Here is a tiny trained network, its code and every weight. The questions are about switching its units off for an input and a class, where a switched-off unit gives its printed mean instead of its output.

import numpy as np


def w(rows, s, z=0):
    codes = np.array(rows[::2]) - 128.0
    scale = np.full(codes.shape[1], s)
    scale[-1] = z or s
    return codes * scale


def norm(h):
    return h / np.sqrt((h * h).mean(-1, keepdims=True) + 1e-5)


def f(y):
    return np.maximum(y, 0)


def log_softmax(a):
    a = a - a.max(-1, keepdims=True)
    return a - np.log(np.exp(a).sum(-1, keepdims=True))


def net(x, mask):
    res = np.array(x, float).reshape(1, 3) / 4 @ E
    u = 0
    for l in range(2):
        y = f(norm(res) @ A[l][:, :-1].T + A[l][:, -1])
        res = res + np.where(mask[u : u + 3], y, B[l][:, -1]) @ B[l][:, :-1]
        u += 3
    return log_softmax(norm(res)[-1] @ U[:, :-1].T + U[:, -1])


A, B = {}, {}
E = w([
[114,221,156,1,222],'x0',
[37,78,50,81,85],'x1',
[213,11,99,223,162],'x2',
],0.0073)
A[0] = w([
[66,167,127,130,56,88],'0.n0',
[137,120,11,81,137,2],'0.n1',
[137,181,233,179,19,81],'0.n2',
],0.011,0.0037)
B[0] = w([
[122,189,28,135,87,218],'0.n0',
[88,84,219,143,181,168],'0.n1',
[91,161,143,180,252,253],'0.n2',
],0.016,0.0058)
A[1] = w([
[181,83,170,77,171,1],'1.n0',
[221,181,155,147,149,74],'1.n1',
[113,246,200,158,87,61],'1.n2',
],0.013,0.0042)
B[1] = w([
[126,159,82,134,218,180],'1.n0',
[163,169,84,101,19,232],'1.n1',
[158,2,206,109,130,254],'1.n2',
],0.016,0.0041)
U = w([
[88,149,173,198,230,245],'0',
[186,110,252,84,120,60],'1',
[45,159,39,194,80,50],'2',
[47,161,153,68,112,141],'3',
[205,124,147,251,89,139],'4',
[238,182,60,99,128,4],'5',
[100,12,114,197,73,85],'6',
],0.017,0.0043)

Each question gives the input, the list of numbers given to net, and the class t.
The units are the neurons (one row each of A and B). Each row of codes is followed by its name. A weight is (code - 128) times the scale printed after its matrix; where a second scale follows, it is the last column's (A, B and U).
mask holds one flag per neuron, layer by layer. A switched-off neuron (its flag False) gives its mean, the last column of its row in B, instead of its output. The means were averaged over made-up inputs and are rounded, as every weight is.
A unit's drop is (log p(t) with every unit on - log p(t) with that unit switched off) / (log p(t) with every unit on - log p(t) with every unit switched off).
The circuit of an input: a set's keep is (log p(t) with only the set's units on - log p(t) with every unit switched off) / (log p(t) with every unit on - log p(t) with every unit switched off). Starting from all 6 units, units are removed one at a time, each time the one whose removal leaves the highest keep (on an exact tie, the one counted first), for as long as the keep stays at least 0.8.
units of the circuit, in order: the units of the circuit, biggest drop first
unit that matters most: the unit with the biggest drop
k most important neurons: the k neurons with the biggest drops, biggest first
top k neurons in layer l: the k neurons of layer l with the biggest drops, biggest first
drop when u is switched off: that unit's drop, to one decimal
input [3,-4,4], class 5: unit that matters most	1.n1
input [6,-1,-6], class 1: 2 most important neurons	[1.n2 0.n2]
input [1,8,3], class 0: top 2 neurons in layer 0	[0.n1 0.n0]
input [6,-7,2], class 5: top 2 neurons in layer 1	[1.n1 1.n0]
input [1,-8,8], class 5: top 2 neurons in layer 0	[0.n2 0.n1]
input [-7,-1,-7], class 0: top 2 neurons in layer 1	[1.n1 1.n2]
input [4,-8,-4], class 1: 2 most important neurons	[1.n2 1.n1]
input [7,-7,2], class 5: 2 most important neurons	[1.n1 1.n0]
input [-1,3,-7], class 2: 2 most important neurons	[0.n0 0.n1]
input [-6,0,-8], class 0: 2 most important neurons	[0.n2 1.n1]
input [-4,2,0], class 2: 2 most important neurons	[1.n2 0.n1]
input [2,-5,-1], class 1: 2 most important neurons	[1.n2 1.n1]
input [2,7,5], class 0: top 2 neurons in layer 0	[0.n1 0.n0]
input [6,-7,8], class 5: units of the circuit, in order	[1.n1]
input [5,0,-6], class 1: 2 most important neurons	[1.n2 0.n2]
input [0,2,-6], class 2: top 2 neurons in layer 0	[0.n0 0.n1]
input [1,-2,1], class 5: top 2 neurons in layer 1	[1.n1 1.n0]
input [6,-1,-4], class 1: 2 most important neurons	[1.n2 0.n2]
input [2,-6,-6], class 1: 2 most important neurons	[1.n2 1.n1]
input [-7,-2,0], class 0: most important neuron	[0.n2]
input [7,-6,-7], class 1: drop when 1.n2 is switched off	0.5
